Rows are numbered. After the first five, each row is followed by the numbers of the four nearest rows among all rows above it, by straight-line distance, nearest first.
1: -1	-15	20	10	-10	0	1	-5	7	7	-7	14	22	-10	-11	-2	17	-7	3	-1	10	-1	6	14	-1	-19	10	9	-13	-9	-9	11
2: 7	-21	-5	12	5	1	8	-2	9	3	15	-3	-2	-10	-8	15	7	-11	17	-21	14	17	-20	9	10	-13	-8	-12	1	-18	2	4
3: -2	-2	11	7	6	-4	4	-7	-1	1	-7	7	-10	14	14	28	-3	7	-13	-9	-25	3	-27	-12	15	11	-16	0	27	-3	13	-9
4: 29	7	15	0	0	0	13	0	4	9	0	-2	10	-14	3	-21	8	1	0	2	-21	26	-9	-27	18	7	-12	-22	-2	-1	-8	22
5: 0	-7	-4	-4	-5	-7	5	-5	-5	14	1	3	8	-3	1	-22	-5	-5	1	-15	-15	8	6	-14	9	-1	8	-20	-6	-12	-13	12
6: -1	-8	0	3	-14	3	0	13	-17	27	-3	28	5	-9	0	-9	18	-6	15	-27	5	-10	22	7	16	-26	9	2	-13	-7	3	15 -> 1 5 2 4
7: -1	-2	5	9	22	12	-8	-12	0	-9	-8	0	-6	14	-8	26	-7	-1	1	2	21	-13	3	24	-23	-10	12	7	1	2	3	-13 -> 1 2 3 5
8: -1	-11	9	12	1	0	6	1	-20	25	-9	2	0	-9	5	3	-16	3	0	-12	-17	4	-7	-25	-6	-12	0	-10	9	-7	2	4 -> 5 3 4 2
9: -10	4	-2	11	-8	0	-9	-13	6	-11	-3	-2	-1	14	-22	-23	-3	6	5	-12	6	4	10	12	-9	14	6	14	-14	10	2	-15 -> 7 1 5 2
10: 8	-3	2	-2	-25	2	27	-6	1	16	9	-3	16	-13	2	-13	-6	-12	-2	-9	7	2	4	-20	15	-12	4	-15	-2	-5	-10	16 -> 5 4 8 1
11: 7	-8	11	13	3	2	6	-10	-15	17	-4	8	12	-9	-3	6	15	-4	2	-13	27	-6	8	14	-10	-27	16	17	-12	3	6	-8 -> 1 6 7 2
12: 6	-5	1	-7	4	-17	6	-13	-9	8	-3	-4	0	-14	1	8	-6	-2	4	-1	-19	21	-14	-24	15	14	2	-1	18	-16	12	-2 -> 8 3 5 4
13: 17	0	0	6	11	-4	14	13	-2	23	9	1	15	-12	-9	-15	11	-17	1	2	-10	11	-4	-40	12	-2	9	-10	-16	-12	1	14 -> 4 5 10 8
14: 2	14	13	2	-1	3	1	-19	-13	-1	-1	2	6	9	-22	-4	-2	0	-4	-7	18	-16	4	35	-7	-1	18	3	-3	5	-5	-16 -> 7 9 11 1
15: 5	-8	0	-11	-9	2	15	2	-23	15	-15	17	1	-5	1	16	-9	-2	0	-15	-4	13	14	-8	-7	1	0	-4	12	-15	12	12 -> 8 12 5 10
16: -7	10	-3	3	-6	2	3	-8	-7	6	-2	2	21	12	-34	5	-3	3	-10	-5	15	-6	6	48	-13	-1	14	14	-20	8	-2	-23 -> 14 9 7 11
17: 22	-1	-15	16	15	-14	-7	9	-4	9	2	9	9	-15	-9	-9	7	-12	8	-19	-11	29	-1	-21	13	-15	3	5	-10	-11	-9	20 -> 13 5 4 2
18: 4	-13	0	-5	-3	12	-18	-4	-14	14	3	15	8	-10	-8	10	10	-7	18	-16	34	-20	15	15	2	-27	4	12	-15	2	1	15 -> 11 6 1 14
19: 26	-7	-4	20	13	-11	-11	7	-14	-1	-6	-8	-2	-11	-11	-9	14	-4	-10	-6	-5	24	-8	-15	2	-2	12	-9	-14	-6	-9	10 -> 17 13 5 4
20: 6	0	2	5	-7	5	-4	-4	7	5	13	-7	13	-3	3	-8	17	10	3	1	8	-9	6	2	6	2	8	-6	-6	5	7	6 -> 1 5 10 9
21: 24	-7	13	10	9	0	9	3	5	2	11	14	4	-14	-3	-4	11	-11	-2	-3	-1	-6	0	-9	0	3	15	2	4	-10	0	1 -> 20 13 1 19
22: 8	-15	-11	9	-2	10	11	12	-10	25	-13	7	11	-14	-7	10	4	-14	-2	-21	-3	7	10	-24	-2	-24	-3	-5	-14	-19	-1	18 -> 8 15 17 13
23: -7	11	10	8	-2	11	20	-20	2	-1	1	17	7	2	-4	19	-5	7	4	-4	16	-17	2	32	21	9	-1	2	16	0	-1	-25 -> 14 7 16 20
24: 16	3	-5	0	-9	0	4	3	-17	26	-8	12	7	-15	-7	-35	-8	-15	1	-9	7	-5	5	-20	0	0	-14	-10	-5	-7	-7	12 -> 5 10 13 22
25: -2	9	-4	-14	2	3	3	-8	4	-19	-10	1	-6	23	-15	-4	-13	12	7	18	6	-2	1	2	-16	13	3	7	6	18	3	-13 -> 9 7 14 20
26: 23	-12	3	2	12	-7	5	4	7	-8	9	-2	-9	-12	19	-4	7	-18	0	9	-24	24	-9	-36	32	-11	2	-11	26	-9	20	19 -> 12 4 13 21
27: -2	3	6	10	-8	4	5	-8	4	-15	-13	4	-14	8	-9	15	-11	-6	-15	0	1	11	-13	-3	0	8	-5	12	8	4	-7	-15 -> 25 3 9 7
28: -3	0	1	2	4	-9	15	-16	-16	-12	-1	2	-13	2	5	33	-17	3	-10	3	-26	4	-21	-14	20	-4	-8	7	20	-10	5	-11 -> 3 12 27 8
29: 1	3	14	4	14	-9	3	-14	1	-37	15	-14	-7	-7	25	23	-5	8	1	-4	-34	0	-28	-24	28	-12	-4	-1	27	-15	7	-8 -> 28 3 12 26
30: 27	-10	-16	-1	-7	-6	-8	19	-3	-6	-2	-13	-16	-7	4	4	-11	4	-17	10	-40	15	3	-26	24	19	13	-9	13	-7	8	11 -> 12 26 19 4
31: 7	-4	0	0	-20	6	12	-5	-28	16	-4	17	18	-7	-2	-10	5	-10	-6	-25	13	-10	30	19	-8	-32	-6	13	-17	-14	-2	-7 -> 11 6 18 1
32: 0	-7	-7	7	-16	8	11	0	-20	10	-8	6	16	-14	-10	6	27	-10	-2	-3	24	-25	4	16	-4	-19	3	14	-9	3	13	9 -> 11 18 1 31
33: 15	13	-8	-6	6	-10	-1	7	6	-40	12	-14	-16	10	13	8	3	-4	-2	22	-53	28	-19	-25	32	-1	12	8	4	-3	5	5 -> 30 29 26 28
34: 5	11	-4	2	-6	-3	-7	-4	-9	-6	-15	16	13	9	-32	-21	-2	-9	9	-5	21	-10	22	23	-14	4	15	7	-9	-18	-9	5 -> 14 9 16 1
35: 15	-1	1	5	10	-9	10	5	-2	-4	9	-15	-5	-12	15	9	-11	1	0	0	-18	22	-23	-30	31	4	3	-9	22	-13	16	15 -> 26 12 30 29
36: -3	-10	10	6	5	6	-8	-6	2	-1	9	12	7	-13	2	10	17	-22	28	-15	25	-17	13	25	-9	-34	8	12	-11	0	-1	11 -> 18 11 1 32
37: -9	-8	10	-3	34	-18	5	-1	2	-17	9	-15	-6	0	18	11	13	-8	-1	5	-28	6	-24	-8	9	5	-10	-1	17	0	-13	-15 -> 29 3 28 12
38: 12	8	14	-3	10	6	-2	-1	-11	0	7	5	8	-15	-9	4	6	-1	-2	-8	22	-17	17	26	-3	-24	11	-2	-20	-1	3	6 -> 11 18 36 14
39: -7	2	-3	-1	4	-2	10	4	-17	14	-1	1	6	6	2	-4	-10	-9	1	-21	-14	12	9	-14	-10	-12	8	2	10	-7	20	9 -> 15 8 5 22
40: -20	-3	22	-3	7	17	-14	-26	3	-10	13	7	-2	-14	-1	45	5	3	9	4	30	-11	-16	35	-3	2	3	7	18	0	1	-14 -> 7 23 14 36
41: 20	9	-17	-9	-33	11	-1	16	12	27	-12	13	12	20	-20	-34	-5	-6	-10	6	13	-4	10	6	2	5	-5	-3	-14	-9	1	5 -> 24 34 20 5
42: -5	6	8	3	2	8	-1	-10	2	-13	4	-15	-3	10	-16	2	15	9	4	0	23	-16	-10	33	-8	21	8	18	0	0	-14	-17 -> 14 9 7 16
43: 2	2	14	8	19	1	-11	-15	-3	-11	-2	4	-9	-7	-12	12	19	-1	4	0	36	-3	1	33	-20	-14	13	18	-5	1	6	-8 -> 7 11 38 14
44: -3	-8	-7	10	20	-10	-3	-5	0	-5	9	-9	4	-31	-2	3	17	0	4	4	-3	26	-9	10	10	-15	15	8	-5	-8	-8	3 -> 19 2 17 21
45: -11	3	-8	2	-15	12	-5	1	-1	-15	-8	0	-15	1	1	4	-8	-1	3	3	-7	1	8	-4	-9	14	-13	1	-2	12	10	4 -> 27 25 9 20
46: -18	8	7	9	26	5	-11	-15	-9	-26	-1	-4	-9	-3	6	24	7	0	15	5	2	-20	-10	27	-10	0	6	24	-4	0	4	-13 -> 7 43 42 40
47: -1	5	23	8	9	-9	-8	-20	-6	-18	14	-14	9	5	-8	-5	23	-8	12	-1	21	-3	6	26	9	-1	4	16	1	15	-6	1 -> 42 43 14 20
48: 1	-12	-5	2	-3	-11	5	-9	9	3	-12	7	-10	8	-6	-4	6	-1	-21	-10	1	-12	4	21	19	10	1	14	-7	11	-9	1 -> 27 9 20 14
49: -3	3	10	-7	10	4	14	-11	1	13	9	-7	18	-2	1	2	0	-2	-5	-15	6	-6	0	10	-1	-7	0	2	20	-6	4	-7 -> 20 39 21 23
50: 4	10	3	-4	-18	-3	-5	11	2	-6	-2	10	-3	19	7	-9	-14	10	2	-4	13	-14	24	0	-13	20	8	11	8	8	7	5 -> 45 25 9 20
51: 20	-7	1	17	15	-9	-5	-2	-6	7	1	-5	4	-10	-19	-3	6	8	8	3	9	11	7	-13	10	3	6	5	-6	2	-12	10 -> 19 21 17 20
52: 18	-3	-4	15	5	-3	7	1	-14	14	0	-8	8	-22	13	-2	-6	-2	4	2	-26	29	-8	-29	29	-8	-8	-14	7	-10	8	17 -> 35 4 26 12
53: 11	-11	5	12	-7	-3	0	4	-6	-10	4	4	-3	-12	1	14	-16	0	2	2	1	22	-11	-10	5	13	-4	12	18	-21	-19	-22 -> 27 12 28 21
54: 9	-9	-4	5	-11	4	-3	5	-16	16	8	3	16	-13	-11	-36	13	-3	4	9	3	-15	14	-32	-1	1	9	4	-27	0	8	20 -> 24 13 20 5
55: 18	15	11	-2	1	10	-3	-8	12	-19	-5	-9	-2	29	-26	8	2	17	-8	11	25	-11	17	18	2	11	-2	12	1	3	1	-23 -> 42 25 14 7
56: 13	-7	5	2	3	4	9	14	-17	-1	13	-9	-2	1	2	10	-2	-7	-3	5	-14	13	-13	-29	8	-10	-1	-1	11	6	-1	8 -> 35 8 52 12
57: 26	4	9	8	1	3	-9	-9	-15	18	16	12	8	-8	1	0	15	-1	22	-11	-1	-2	11	1	14	-7	-9	-7	-12	-12	3	3 -> 20 21 51 6
58: 14	-5	1	8	-11	1	12	12	-13	23	-3	15	2	0	-2	20	-14	-10	-15	-14	-12	7	-3	-12	-7	-6	-10	-5	9	-25	13	9 -> 15 8 39 22
59: -2	0	7	3	2	-2	-26	0	-12	15	7	-14	12	-2	6	-8	15	4	4	-11	20	-1	8	10	16	0	4	12	-5	7	-12	-3 -> 20 47 51 57
60: -2	3	5	-3	-20	11	-4	1	11	-13	-7	-10	-8	19	0	-10	-5	9	-8	16	4	2	5	3	17	25	0	-8	5	11	-8	-9 -> 45 25 27 50
61: -1	5	1	-14	9	5	-5	5	20	-5	5	-4	6	0	3	-3	-2	1	7	0	3	17	-10	-39	8	6	0	-3	2	0	7	8 -> 56 12 35 20
62: 20	5	4	6	15	-5	14	8	1	11	10	6	19	-36	7	-13	13	-2	-3	-9	-20	26	-17	-30	33	1	-10	-24	-1	-6	7	29 -> 4 52 13 35
63: 9	-9	-1	-4	7	-3	-18	-2	-5	12	12	-3	2	-10	-18	-9	18	2	7	-11	12	-18	12	22	0	-6	21	26	-18	7	-15	0 -> 59 38 18 11
64: 8	6	13	5	-2	-8	1	-10	-18	-7	4	-7	3	-12	-8	7	8	3	8	-16	19	0	2	17	7	-20	2	8	0	-9	2	1 -> 38 11 47 49
65: -1	1	9	0	-12	-8	1	-6	-14	10	7	-5	1	4	-2	8	15	0	-4	-13	-4	13	-13	-20	25	12	7	-13	3	-17	-2	13 -> 12 5 56 35
66: 10	0	0	-4	17	-15	20	18	7	-26	0	-15	-5	6	0	1	8	-1	-6	4	-23	16	-8	-20	15	16	7	9	10	-7	-1	-5 -> 37 56 33 35
67: 5	5	-10	1	-16	-3	14	5	6	-1	-16	8	-11	22	-2	0	-16	2	-15	6	-13	10	3	-32	1	9	-6	-13	16	4	-1	-1 -> 27 45 60 56
68: 11	-6	-1	14	-5	1	12	13	-23	7	8	13	-2	-22	-4	3	-3	-3	12	-28	-7	26	-11	-29	9	-24	4	0	-5	-8	-7	16 -> 17 22 8 56
69: 0	20	14	3	14	-11	-6	-13	27	-16	-8	-25	1	27	-12	-1	12	9	1	19	19	-3	-12	4	-1	37	10	0	12	23	3	-23 -> 25 55 42 60
70: 10	-11	11	-1	20	1	7	-8	1	0	3	2	-10	-7	-8	17	12	10	5	-14	30	-8	4	32	-5	-15	2	8	-10	3	-8	-2 -> 43 38 64 11
71: -12	7	21	-4	-10	3	-8	-11	-6	10	4	16	15	8	-16	-13	-5	-10	-10	-6	16	-9	8	17	-13	1	-2	-7	1	-7	-10	-7 -> 14 34 49 1
72: -9	-1	4	0	0	4	7	-15	23	-27	2	-18	-1	18	5	12	-5	4	-3	14	11	5	-11	4	20	26	4	8	26	12	3	-11 -> 60 69 27 25
73: -12	14	-3	-3	-5	11	-1	-18	17	-20	-4	-4	-5	31	-15	-3	1	-2	1	18	22	-6	12	20	-16	11	1	8	-2	7	-8	-10 -> 25 55 42 9
74: 3	-3	10	0	33	-17	7	9	6	-15	16	-7	-6	-7	28	13	10	0	5	-11	-39	1	-29	-30	17	8	-5	-16	8	-21	7	-10 -> 37 29 35 66
75: 5	5	10	9	0	12	4	-12	2	-7	-4	11	-9	-1	-36	14	23	9	4	-21	25	-2	4	28	-10	4	12	15	0	8	0	0 -> 43 70 14 42
76: 3	-5	0	13	3	-16	-9	7	-10	3	16	3	10	4	-17	-4	2	1	-18	-3	24	4	12	21	-4	11	12	16	-11	1	-7	1 -> 63 59 14 51
77: 13	4	11	-2	3	-11	-2	7	18	-16	3	-20	-8	1	-4	-15	-3	3	-3	7	4	20	-1	-12	21	23	11	-7	10	7	-10	-1 -> 60 66 61 72
78: 2	6	-14	1	1	5	1	-6	-16	-21	-18	6	-15	-5	4	-2	-23	-2	-15	-11	-13	-2	6	-16	-13	4	8	8	8	-11	-8	5 -> 45 27 67 39
79: 2	0	3	2	-2	10	14	16	-3	7	-9	-10	-1	3	17	-10	-15	-14	-5	15	-31	9	-1	-33	5	6	-17	-1	12	-12	-10	9 -> 56 67 8 52
80: -4	17	-5	0	-7	-2	14	11	-4	-8	-3	-11	-19	8	4	16	-23	15	-5	13	-30	32	-20	-13	4	21	-15	-7	11	1	3	-6 -> 67 28 3 27
81: 11	-9	0	17	10	5	-1	-4	14	0	17	-20	12	-18	-24	-19	28	10	5	-3	20	-7	-2	10	10	6	14	13	-16	3	-12	-2 -> 63 20 51 59
82: 7	0	3	6	8	-12	3	-12	-6	7	8	6	3	-22	-6	6	16	-1	-2	-15	12	20	-3	-3	9	-13	-3	3	-1	-4	-1	11 -> 64 44 51 2
83: 29	1	0	15	-4	2	-2	-1	-30	10	7	10	5	-21	-2	5	5	-5	4	-8	-11	25	-4	-17	-7	-5	5	-10	-14	-13	6	31 -> 68 19 17 82
84: 15	-7	-4	-5	-1	0	4	20	-13	4	3	3	8	-28	6	7	5	-17	-5	-33	-24	13	-4	-28	13	-18	-7	-1	2	-12	18	22 -> 68 22 52 17
85: -5	-10	-2	-10	-25	10	1	14	-13	-7	-25	24	-11	11	-1	-4	-24	5	-14	0	8	-8	15	-5	-10	1	-12	-3	-6	7	2	2 -> 45 50 67 78
86: 25	-9	-17	-6	14	-21	-14	21	-17	23	-3	7	-3	-10	-27	-18	13	-5	4	-9	4	28	9	-17	9	-9	11	5	-7	1	0	20 -> 17 19 51 13
87: 8	13	-13	-1	-8	14	1	-11	-4	-5	-7	11	-4	20	-31	-8	-12	-11	3	8	30	-17	10	2	-14	8	3	4	-19	11	-7	3 -> 73 34 25 9
88: 19	-12	1	10	19	-3	-1	10	1	16	14	-1	0	-13	4	-7	8	-7	7	-10	-29	27	-8	-16	10	1	1	-12	12	-2	-4	6 -> 52 17 56 4
89: 19	-4	-4	20	5	-9	-1	1	-21	0	8	15	4	-29	-3	-2	-1	-10	7	-11	-2	11	-4	-11	8	0	-3	-2	-10	-6	3	14 -> 83 82 17 68
90: -3	4	4	2	-13	17	6	-9	-16	3	-3	10	2	4	3	19	-4	-2	-4	-8	11	-5	-11	21	0	-8	12	-2	12	-3	8	-17 -> 23 49 14 64
91: 11	13	-14	6	-9	-3	-9	22	1	-9	-14	-1	-7	6	0	-19	-11	4	-14	6	-32	11	7	-42	-1	14	1	-14	-2	15	1	7 -> 67 30 79 45
92: 15	1	8	9	15	-4	11	2	-4	6	17	-5	3	-16	20	16	14	-3	2	1	-32	23	-16	-31	27	-5	-11	-18	10	-10	-1	8 -> 52 35 88 26
93: 10	-2	-3	-6	-6	-2	22	13	-12	-15	-11	5	-14	15	13	5	-13	4	-9	1	-26	12	-12	-12	-3	12	-14	-4	15	-4	15	16 -> 67 80 79 56
94: -4	8	-1	-10	-31	1	4	-7	9	2	-10	12	-6	18	8	-9	-12	-13	-12	1	7	-6	16	-4	-9	0	-1	-2	3	13	2	-3 -> 50 85 45 67
95: 26	3	4	5	19	-10	-4	2	11	-12	13	-14	-17	-1	21	19	-3	-8	0	9	-41	33	-24	-30	27	3	10	-12	20	-5	11	4 -> 35 26 33 92
96: -8	2	7	-5	1	11	5	-13	-21	2	-4	14	-12	-4	-3	27	-9	-16	-5	-8	10	-5	-12	14	-2	-21	14	11	6	-10	13	10 -> 90 64 7 15
97: 14	3	-6	8	-14	1	8	18	-20	20	11	10	19	-10	-11	-34	0	-13	1	-14	-2	7	-6	-47	-5	-16	0	-28	5	-2	3	12 -> 24 13 10 5
98: 2	-3	-8	-10	10	7	-15	-7	-11	3	3	-2	7	-12	-21	3	12	-8	14	-6	44	8	10	23	-2	-17	28	25	-20	2	-2	0 -> 63 18 43 11
99: 17	-2	1	10	-6	-5	8	12	-13	-7	1	-8	-9	-1	5	13	-7	4	-1	5	-33	19	-14	-31	24	0	15	-19	19	1	14	3 -> 35 56 30 95
100: 27	-9	3	12	-16	-6	21	15	-9	21	6	17	11	-27	15	-13	-4	-9	6	-26	-33	10	-13	-43	29	-16	-5	-14	-8	-31	13	25 -> 84 52 62 68
101: 8	1	4	-3	-9	8	0	-13	-5	-10	0	-4	13	-5	-4	3	16	-17	11	-11	27	-12	3	13	16	7	11	6	-1	-1	-1	-1 -> 64 20 47 59
102: 2	5	10	8	6	-3	-13	-15	0	-11	3	-6	11	1	-2	6	25	1	4	-2	16	-5	5	26	1	3	11	19	-5	12	4	-31 -> 47 42 43 14
103: -6	4	-12	-2	-5	-7	3	5	4	2	-12	-9	-5	14	9	-1	-8	-4	-2	5	-11	-9	-15	-1	4	21	1	-12	8	8	7	-7 -> 45 60 67 27
104: 10	-8	-1	-16	-6	-5	20	27	-20	12	-14	8	3	0	7	-5	-22	4	-3	-5	-19	-7	6	-21	-18	19	-19	-9	5	-26	4	4 -> 15 58 93 79
105: 6	2	0	-5	-10	7	-2	-3	-9	12	3	5	-7	-13	0	-6	-15	-9	-8	-10	-8	7	7	5	-18	4	-1	6	2	-5	14	9 -> 39 15 45 58
106: -2	-9	-3	1	7	-1	11	-6	-14	-9	0	-8	-15	2	5	35	-22	15	-5	-17	-28	7	-1	-7	4	9	-3	3	24	-11	19	-5 -> 28 3 93 12
